Below is a small trained network, with its code and all its weights. Each question gives an input and a class and asks what happens when units are switched off, that is, made to give their printed mean instead of their output.

import numpy as np


def w(rows, s, z=0):
    codes = np.array(rows[::2]) - 128.0
    scale = np.full(codes.shape[1], s)
    scale[-1] = z or s
    return codes * scale


def f(y):
    return np.maximum(y, 0)


def log_softmax(a):
    a = a - a.max(-1, keepdims=True)
    return a - np.log(np.exp(a).sum(-1, keepdims=True))


def net(x, mask):
    res = np.array(x, float).reshape(1, 3) / 4 @ E
    y = f(res @ A[0][:, :-1].T + A[0][:, -1])
    res = res + np.where(mask, y, B[0][:, -1]) @ B[0][:, :-1]
    return log_softmax(res[-1] @ U[:, :-1].T + U[:, -1])


A, B = {}, {}
E = w([
[102,207,1,30,26],'x0',
[200,84,239,19,61],'x1',
[200,3,49,26,208],'x2',
],0.0096)
A[0] = w([
[57,179,56,218,214,5],'N0',
[56,189,254,178,106,52],'N1',
[86,89,91,97,197,41],'N2',
[118,140,68,43,54,11],'N3',
[202,52,107,91,189,77],'N4',
[90,68,166,70,105,43],'N5',
[171,49,254,199,168,66],'N6',
[98,108,185,186,148,182],'N7',
[242,31,85,28,191,56],'N8',
[147,25,147,155,222,103],'N9',
[147,165,244,108,21,56],'N10',
[142,231,120,85,70,106],'N11',
[126,90,209,43,87,3],'N12',
],0.0088,0.0034)
B[0] = w([
[47,24,112,216,162,226],'N0',
[213,189,72,152,141,210],'N1',
[148,165,176,229,154,169],'N2',
[169,86,1,111,90,206],'N3',
[160,171,141,170,133,206],'N4',
[82,94,216,159,142,155],'N5',
[175,104,44,86,117,203],'N6',
[195,135,69,65,68,176],'N7',
[159,197,160,213,181,249],'N8',
[161,132,50,42,89,204],'N9',
[112,95,183,200,233,199],'N10',
[169,140,37,126,150,208],'N11',
[68,19,106,164,228,178],'N12',
],0.0088,0.014)
U = w([
[157,254,151,160,161,101],'0',
[79,14,155,135,179,92],'1',
[172,127,71,34,91,68],'2',
[138,169,144,86,122,254],'3',
[94,159,192,57,87,74],'4',
],0.015)

Each question gives the input, the list of numbers given to net, and the class t.
The units are the neurons (one row each of A and B). Each row of codes is followed by its name. A weight is (code - 128) times the scale printed after its matrix; where a second scale follows, it is the last column's (A, B and U).
mask holds one flag per neuron, in row order. A switched-off neuron (its flag False) gives its mean, the last column of its row in B, instead of its output. The means were averaged over made-up inputs and are rounded, as every weight is.
A unit's drop is (log p(t) with every unit on - log p(t) with that unit switched off) / (log p(t) with every unit on - log p(t) with every unit switched off).
The circuit of an input: a set's keep is (log p(t) with only the set's units on - log p(t) with every unit switched off) / (log p(t) with every unit on - log p(t) with every unit switched off). Starting from the 12 units with the biggest drops (on a tie, the unit counted first), units are removed one at a time, each time the one whose removal leaves the highest keep (on an exact tie, the one counted first), for as long as the keep stays at least 0.8.
circuit, biggest first: the units of the circuit, biggest drop first
top k neurons: the k neurons with the biggest drops, biggest first
drop when u is switched off: that unit's drop, to one decimal
input [-7,-6,-2], class 2: circuit, biggest first	(N7; N6)
input [-8,6,-2], class 2: circuit, biggest first	(N6)
input [-7,-2,-5], class 2: top 3 neurons	(N6; N7; N8)
input [-3,1,-2], class 3: top 2 neurons	(N3; N8)
input [2,-8,-7], class 1: top 2 neurons	(N0; N8)
input [0,2,-2], class 3: top 3 neurons	(N8; N0; N4)
input [6,4,-5], class 2: top 3 neurons	(N8; N3; N11)
input [0,-2,0], class 3: top 2 neurons	(N12; N10)
input [-8,-6,-1], class 2: top 2 neurons	(N7; N9)
input [7,8,-6], class 1: top 2 neurons	(N10; N12)
input [1,1,-2], class 3: top 2 neurons	(N8; N4)
input [-8,-6,0], class 2: top 2 neurons	(N9; N7)
input [-5,-5,6], class 0: top 3 neurons	(N8; N2; N4)
input [2,4,2], class 1: top neuron	(N12)
input [-2,1,-2], class 3: drop when N4 is switched off	0.2
input [4,-7,0], class 1: drop when N11 is switched off	0.0
input [5,-8,4], class 1: drop when N0 is switched off	0.2
